(in the rows, 128 means zero)
Each row is followed by its group and then its class within the group.
89,130,112,97,134,127,124,124,137,121,140,131,142,127,115,130,126,116,127,112,141,135,140,161,131,134,128,112,111,123,128,124,125,133,226,129,136,126,127,107,124,154,159,144,122,101,161,112,147,132,132,122,127,134,124,114,109,143,95,123,118,121,157,132,137,138,118,128,138,125,124,154,142,129,120,128,196,137,159,150,123,124,120,126,160,109,105,140,114,127,124,130,151,136,111,138,123,123,127,130,126,116,127,145,129,130,129,116,130,152,123,134,139,124,121,104,152,128,116,124,114,150,132,126,134,139,152,141,136,130,124,141,122,109,128,106,122,141,120,146,128,118,126,104,128,128,112,124,121,140,144,126,132,119,131,149,117,125,124,115,87,133,122,135,110,112,149,136,126,152,94,97,132,159
F <51>
103,126,116,94,124,117,120,134,139,142,122,119,140,130,141,147,118,111,127,116,126,121,116,147,143,142,126,119,130,139,124,126,120,129,170,114,136,122,145,103,125,133,136,133,106,109,128,103,133,128,136,117,122,123,118,143,117,113,134,124,126,134,156,124,115,137,138,129,155,119,149,145,128,116,131,123,161,136,175,130,118,105,86,129,139,132,106,127,116,119,113,110,136,116,226,137,132,144,127,125,113,113,139,129,132,130,144,136,122,126,117,132,123,141,129,132,138,122,131,113,131,146,131,128,124,150,146,146,122,133,132,124,110,140,110,107,132,136,50,131,129,133,117,132,151,141,135,126,135,95,111,138,132,126,106,127,138,123,144,129,144,130,120,135,119,131,125,140,119,151,110,123,126,124
M <57>
110,119,123,92,126,117,118,139,140,135,139,124,137,127,135,135,123,112,127,141,126,121,108,129,146,133,126,122,134,147,128,130,125,127,144,114,132,111,151,109,135,130,115,131,116,115,137,86,145,133,123,120,119,128,119,135,127,115,149,134,130,134,146,129,114,136,149,123,145,122,141,146,120,132,134,126,145,122,189,121,122,104,87,124,124,119,104,128,122,125,115,112,128,130,201,131,130,142,126,132,125,125,130,120,132,127,120,145,128,122,123,128,125,136,123,140,139,125,125,121,138,137,128,120,131,145,126,144,124,128,139,122,114,131,123,115,128,137,123,137,131,127,121,130,144,140,133,121,141,105,117,132,131,124,108,120,135,145,147,130,151,125,112,126,123,136,122,132,119,138,145,130,126,128
M <57>
92,122,108,99,122,124,126,129,141,120,141,135,149,131,119,143,121,113,123,106,121,128,141,161,126,138,129,110,114,110,126,121,131,134,226,128,137,127,126,110,127,152,167,147,119,107,152,108,149,134,136,116,126,140,124,116,91,155,95,123,116,122,155,135,132,136,113,125,148,122,129,149,135,129,123,129,202,144,156,135,114,110,101,120,159,108,92,135,115,122,118,124,166,137,103,144,136,125,129,132,117,126,120,150,131,131,129,125,117,150,117,132,144,130,136,110,152,117,122,127,110,177,134,130,127,145,152,146,126,146,116,147,121,113,131,105,129,131,130,148,126,114,124,108,131,111,114,132,122,134,154,126,127,118,132,141,112,119,130,101,103,133,134,147,110,114,145,139,129,151,102,100,127,158
F <51>
116,130,116,103,127,128,122,125,135,125,132,124,124,117,114,125,135,123,129,124,125,131,128,138,132,138,130,125,117,133,126,120,131,130,156,116,132,115,139,106,138,120,142,136,124,99,137,114,127,139,128,120,124,128,120,129,123,105,131,122,119,137,146,130,125,122,128,129,142,113,144,140,142,135,130,126,156,126,133,136,126,121,113,123,125,109,134,127,115,130,121,130,134,133,210,132,125,130,129,118,121,111,133,128,129,129,125,119,122,137,128,141,126,124,129,133,144,118,128,126,133,122,129,130,144,133,138,136,128,125,128,120,105,128,111,110,124,135,133,129,128,130,124,113,141,137,122,124,129,118,117,130,125,119,107,143,121,144,140,121,103,131,124,127,119,120,129,129,119,149,111,124,132,122
M <54>
110,129,122,109,113,115,123,132,137,143,133,127,145,139,138,152,121,107,125,119,130,123,110,143,141,128,132,117,137,133,121,125,121,146,145,122,140,112,141,115,137,132,130,134,115,115,129,115,141,130,134,120,117,129,121,144,123,124,144,128,131,134,136,131,116,135,138,126,154,116,142,140,115,132,133,118,160,128,193,119,124,106,82,124,132,112,106,126,120,115,119,104,136,131,202,135,137,140,125,126,113,121,140,118,127,131,117,150,121,102,117,116,121,127,130,136,137,129,127,117,132,140,130,134,116,145,134,141,127,128,134,113,112,137,121,122,129,139,132,136,134,121,121,131,152,128,135,122,140,97,121,139,131,123,113,102,138,118,143,143,153,126,125,130,122,129,115,134,131,134,139,127,125,113
M <57>
99,113,116,91,115,119,115,124,130,124,143,128,144,126,112,126,125,116,118,112,129,130,127,152,137,138,135,120,122,121,122,129,132,144,199,118,136,116,137,101,129,156,151,136,120,105,157,116,152,136,127,122,124,133,124,120,109,136,121,125,115,123,143,124,127,141,131,123,147,122,130,151,135,127,127,130,187,127,165,139,122,109,107,125,140,110,117,129,111,123,111,131,141,134,150,136,118,130,127,126,106,114,122,133,135,134,128,126,126,135,119,132,141,132,120,107,168,121,121,127,122,138,133,128,137,132,147,146,127,125,115,136,115,115,128,97,129,134,126,139,123,127,128,106,141,127,121,127,134,125,138,130,128,114,120,144,121,120,132,125,110,135,122,137,113,119,137,126,126,148,92,107,127,134
F <55>
97,121,111,95,128,121,119,136,141,132,124,119,133,130,120,144,117,124,123,119,125,128,123,143,131,138,130,123,110,130,127,124,127,133,181,121,136,119,143,98,130,143,142,140,119,107,139,105,139,127,129,123,122,126,127,131,122,111,120,129,122,137,156,124,130,137,131,129,151,121,145,148,146,123,132,123,174,132,158,140,124,115,99,126,139,114,130,127,117,118,114,124,134,131,217,135,126,134,122,125,120,109,134,133,133,132,121,133,133,130,118,136,129,135,121,123,138,115,135,119,124,142,129,125,138,142,151,130,126,120,123,131,117,134,122,98,129,134,124,127,131,119,117,117,150,135,123,125,129,108,118,141,124,120,113,142,135,118,131,128,140,129,121,134,117,134,129,130,126,155,93,115,134,127
M <54>
99,120,115,91,130,115,115,134,145,115,126,123,134,128,125,133,118,119,130,118,124,129,114,135,139,126,134,121,119,135,132,118,121,129,155,115,139,121,143,101,131,144,128,137,115,106,138,103,138,131,128,120,123,133,120,133,122,106,134,128,124,133,154,120,137,143,134,132,146,111,144,148,136,129,135,122,159,127,162,141,122,106,105,124,128,105,121,127,111,123,116,123,130,131,226,138,118,141,124,116,118,110,134,123,134,127,118,131,123,135,124,133,125,133,120,132,137,121,132,126,128,135,127,122,145,142,143,138,126,127,132,119,109,136,122,102,125,136,128,130,133,126,122,125,147,135,125,125,138,102,112,133,130,121,107,137,127,124,142,131,128,117,122,133,123,138,128,142,127,154,94,126,124,120
M <57>
107,131,112,98,114,127,115,133,137,123,137,120,142,123,120,138,123,115,125,118,123,119,120,150,130,135,132,125,132,128,126,119,134,145,156,120,127,115,149,108,131,148,152,138,118,105,144,114,142,128,126,121,122,128,127,131,116,118,133,124,124,135,147,121,104,130,130,136,153,117,133,143,139,123,133,126,183,121,163,126,129,113,94,120,138,108,126,124,114,120,118,123,131,133,202,134,121,138,123,127,120,125,138,124,130,136,122,132,122,130,130,127,134,134,118,114,145,126,131,122,125,139,129,141,131,148,138,142,126,122,119,122,122,137,122,109,135,133,132,128,123,125,124,111,148,132,127,121,133,113,104,133,127,116,107,134,130,113,141,128,122,127,121,137,121,118,129,132,128,140,105,111,131,115
M <54>
114,127,112,99,118,122,114,130,132,124,137,126,147,123,115,136,127,119,133,121,129,124,110,140,141,129,129,126,126,124,127,123,130,143,151,113,134,109,160,111,137,156,144,128,117,100,143,114,150,128,132,125,120,129,127,132,126,122,143,132,125,127,136,125,118,138,148,134,142,114,136,145,136,123,136,127,187,118,190,117,128,120,105,126,137,111,134,126,105,118,115,123,113,136,197,142,118,136,122,130,118,124,139,118,133,131,128,127,130,118,118,128,135,136,118,114,150,127,131,122,139,127,129,141,131,136,144,141,126,116,126,117,125,124,135,104,135,139,132,135,128,128,121,110,150,132,129,120,137,102,123,135,127,114,101,137,136,120,141,133,132,125,126,134,118,119,119,122,132,137,101,117,119,108
M <54>
105,111,113,94,110,103,104,126,143,129,134,128,180,123,115,129,135,104,114,121,128,131,110,130,149,124,122,124,141,119,140,135,124,162,148,111,135,115,174,114,144,155,137,119,120,106,161,130,178,133,125,129,115,130,131,128,130,148,149,132,127,107,108,117,116,148,183,133,139,120,133,152,123,114,132,116,196,102,226,115,125,125,98,119,144,129,140,147,98,108,110,115,110,132,141,141,108,140,116,143,118,124,136,95,130,146,127,144,131,92,103,118,141,146,105,108,164,130,137,131,153,123,129,130,129,127,136,158,129,101,129,116,128,120,152,125,144,131,130,138,124,126,130,119,152,138,138,112,142,68,124,142,125,97,100,141,140,118,126,154,171,126,119,137,127,121,112,143,125,125,104,116,124,110
M <57>
103,124,104,94,116,121,128,125,139,124,147,130,149,134,122,124,119,109,121,111,121,140,126,164,127,145,130,114,123,127,126,125,130,136,221,124,134,118,138,109,129,152,167,143,112,108,151,116,155,133,122,114,120,130,120,120,99,161,114,126,114,125,145,132,130,132,116,121,144,122,133,146,139,130,111,124,196,137,164,137,122,112,102,116,161,113,102,138,116,121,117,126,150,135,107,141,128,127,121,137,124,126,119,140,122,140,123,128,127,132,128,136,150,133,135,115,152,124,121,127,124,156,128,129,133,127,148,145,131,127,121,140,107,121,134,114,131,143,124,145,127,121,121,102,138,126,118,134,135,129,157,117,127,125,127,142,117,122,131,126,110,131,121,140,105,113,133,133,128,142,109,110,133,152
F <55>
100,129,115,96,122,119,116,129,127,149,145,126,140,133,131,138,119,108,128,109,121,132,114,147,131,137,131,119,131,136,125,122,122,133,174,116,133,117,137,110,134,145,128,136,110,111,142,109,137,132,123,119,121,124,116,136,111,128,141,128,127,123,152,128,114,138,130,127,153,118,131,152,123,127,122,125,166,131,182,134,118,105,81,122,138,123,93,137,123,125,113,112,139,126,184,133,145,142,127,132,120,120,120,128,129,125,121,140,123,129,121,127,121,134,129,126,147,130,122,120,129,150,124,123,127,156,140,139,127,132,126,124,114,126,116,106,126,143,129,145,139,118,124,123,149,132,130,126,134,106,125,126,132,116,122,121,133,122,159,131,139,126,113,135,121,127,128,138,131,119,128,110,131,129
M <57>
111,132,116,101,117,131,130,117,137,128,149,129,144,130,122,137,121,114,124,121,128,128,122,149,131,134,129,119,126,122,132,122,132,134,193,117,132,116,139,114,142,149,161,138,116,103,145,114,135,131,128,119,117,127,123,121,111,136,126,127,123,130,142,130,125,134,122,128,144,122,136,142,131,127,134,120,178,124,164,132,121,112,93,121,148,106,114,132,112,119,119,124,141,129,145,138,131,134,126,128,118,125,131,133,120,131,127,122,125,135,124,129,134,125,123,116,144,130,122,126,125,142,126,129,153,140,147,137,131,131,119,131,114,125,125,117,131,139,129,144,131,123,123,112,138,131,122,123,130,127,139,136,127,128,120,133,127,123,139,122,109,126,121,138,108,114,131,132,130,144,116,107,126,137
F <55>
101,123,112,105,121,125,126,116,133,118,146,132,140,130,106,145,129,126,116,111,132,131,138,156,123,136,121,117,114,112,129,113,137,139,226,132,128,129,132,112,130,163,180,152,124,104,161,121,155,132,130,123,123,130,125,114,108,160,100,126,110,114,143,123,139,138,119,129,145,124,122,145,153,125,119,131,215,130,153,139,127,122,122,119,156,111,122,137,104,122,121,144,144,134,75,142,125,125,126,143,126,125,131,144,130,134,126,117,132,140,106,130,148,128,123,86,159,127,126,129,116,151,126,136,130,129,153,147,133,125,106,147,131,111,142,108,140,127,122,143,121,118,130,104,131,115,103,126,124,133,161,124,125,114,128,149,113,110,111,117,92,137,126,143,107,107,135,137,128,147,75,94,126,148
F <51>
95,124,123,93,133,119,117,131,145,141,117,121,136,135,138,148,123,110,124,112,122,119,125,138,136,134,129,111,111,141,133,131,111,131,190,121,140,117,133,96,129,134,121,127,114,108,137,106,133,126,126,118,122,130,124,152,124,112,125,130,125,129,149,127,112,136,132,129,132,117,148,155,127,127,134,125,152,138,192,141,119,106,86,127,141,118,92,128,116,122,114,91,137,130,223,132,130,139,126,122,121,112,127,132,122,124,122,134,120,124,116,135,121,137,120,148,143,124,137,116,124,154,129,124,135,156,146,142,123,136,136,123,110,129,116,99,120,136,132,130,129,126,120,139,144,138,119,121,133,93,102,136,119,121,114,136,130,120,133,138,145,124,122,132,125,147,126,135,121,156,114,123,129,137
M <57>
117,136,115,111,138,126,122,130,134,134,126,122,134,118,120,148,126,127,132,129,122,121,123,135,129,131,136,123,123,131,118,120,126,136,149,118,132,117,147,116,134,143,139,131,122,105,132,133,123,128,128,128,124,130,130,125,130,116,137,125,127,134,140,125,117,139,129,132,137,117,141,136,132,124,134,126,159,125,173,135,132,115,97,127,130,112,140,121,117,116,122,128,125,126,210,133,132,135,124,119,122,124,141,125,135,131,121,133,149,127,124,123,125,131,123,128,134,129,138,124,87,128,129,138,127,147,147,134,127,120,129,119,126,139,122,122,128,133,131,133,131,129,115,123,138,134,135,125,135,103,121,132,128,120,109,132,131,120,136,140,136,129,124,129,121,125,131,134,115,145,99,120,129,109
M <54>
115,111,104,94,108,126,127,126,127,106,156,135,141,136,105,126,118,106,102,113,130,132,123,169,119,144,124,110,129,111,129,127,133,129,226,143,141,126,126,103,127,129,182,141,122,126,141,119,158,132,121,115,128,131,117,118,100,162,85,124,98,119,134,111,140,121,100,111,157,136,140,124,155,143,118,126,183,134,105,127,118,123,137,123,163,123,106,146,116,123,120,150,164,132,30,139,125,114,124,167,126,124,110,159,119,116,137,113,136,132,125,147,157,140,135,108,148,105,124,137,124,138,133,140,138,72,138,138,128,155,115,162,95,121,141,121,126,138,114,145,132,120,129,91,127,106,104,124,121,164,188,117,128,146,143,153,98,138,125,112,96,127,125,141,97,100,119,116,132,123,121,114,138,182
F <51>
102,130,108,110,122,129,121,120,132,119,144,134,140,120,111,121,130,119,133,116,130,137,139,147,125,129,126,121,117,107,129,118,140,137,208,129,127,132,136,117,124,160,174,130,130,102,168,119,152,132,123,123,128,132,132,100,114,153,96,120,118,114,141,132,137,139,119,134,134,127,109,148,140,128,116,129,206,133,139,147,132,131,129,121,156,105,131,142,112,124,117,128,141,132,81,138,119,116,124,125,129,125,129,141,125,134,148,119,127,145,121,127,144,122,117,91,161,130,126,132,118,142,128,136,140,138,145,136,131,119,106,143,152,108,140,104,133,131,124,148,117,120,124,99,125,120,114,131,121,165,147,111,124,112,135,149,117,117,124,118,85,134,122,133,116,104,155,138,130,142,87,90,133,137
F <51>
121,116,113,94,113,123,122,120,134,128,139,126,132,131,117,122,123,121,116,128,126,134,110,149,140,147,129,127,131,123,127,123,121,126,137,124,136,116,144,110,126,125,136,135,119,111,130,114,138,129,125,122,128,123,121,138,123,111,132,127,115,137,149,113,129,129,129,123,157,126,148,131,148,136,136,124,156,123,124,118,121,119,116,129,122,120,124,130,126,122,114,140,139,134,175,130,122,131,122,131,114,118,121,125,125,130,126,129,133,125,130,139,136,141,127,127,141,113,127,124,138,128,125,132,138,106,139,136,126,142,126,124,100,137,132,114,135,136,127,126,134,125,115,108,144,127,126,118,136,125,137,131,124,128,114,140,122,131,140,131,121,118,126,132,115,120,112,117,126,131,128,135,131,127
M <57>
102,129,108,90,123,117,118,131,141,131,135,127,143,123,116,144,122,118,126,115,126,126,132,142,136,132,129,119,119,130,124,124,123,139,193,116,138,107,151,98,136,144,148,139,116,99,141,124,146,131,130,120,118,135,126,127,115,122,132,135,106,130,144,128,121,138,132,129,143,115,148,150,134,128,133,125,187,126,195,135,130,108,92,121,142,109,122,130,112,117,110,119,132,133,210,130,124,142,121,122,120,113,136,126,120,132,117,131,129,132,122,131,127,135,120,121,146,124,130,121,134,128,127,134,131,146,140,146,122,122,128,125,110,131,122,110,112,133,129,137,125,124,122,119,146,136,127,129,131,104,116,129,125,120,109,142,136,116,134,121,129,132,114,135,115,117,113,139,122,148,94,113,127,124
M <54>
93,118,117,89,126,105,116,130,149,138,139,126,134,129,133,117,123,109,124,117,126,135,107,137,140,133,133,123,134,127,121,137,124,130,161,108,136,111,133,107,132,147,111,136,114,107,154,103,141,135,128,118,117,123,122,128,117,116,145,130,125,139,153,133,111,148,134,127,152,115,128,160,131,126,131,124,163,127,170,135,118,108,87,126,132,104,96,135,116,129,116,114,134,133,196,138,124,139,130,125,123,120,116,125,126,128,119,147,123,132,128,128,125,134,120,125,152,127,110,123,125,137,131,117,138,158,142,137,131,138,135,128,102,120,113,101,127,147,129,145,129,126,119,116,135,143,128,122,135,124,115,128,126,109,117,133,134,116,152,132,122,123,120,136,120,131,133,130,137,144,131,120,132,116
M <57>
87,128,115,93,122,119,117,126,142,129,147,127,148,135,119,129,125,107,122,110,127,133,127,153,133,128,127,122,134,126,123,130,129,143,214,113,136,121,133,106,136,155,144,139,118,102,160,117,156,135,120,122,121,135,125,119,109,149,139,125,121,115,148,137,116,149,129,127,145,121,122,153,137,123,126,127,198,129,186,143,128,100,94,121,156,121,91,134,112,121,117,123,144,139,129,139,125,128,127,136,117,127,119,132,134,132,121,129,130,135,117,131,137,132,126,112,158,135,121,126,123,152,131,131,130,150,147,146,134,128,128,134,114,118,125,108,115,140,124,154,125,118,126,104,138,128,120,130,132,122,143,120,126,111,123,142,129,123,139,124,115,131,119,141,114,127,136,141,128,134,113,99,126,140
F <55>
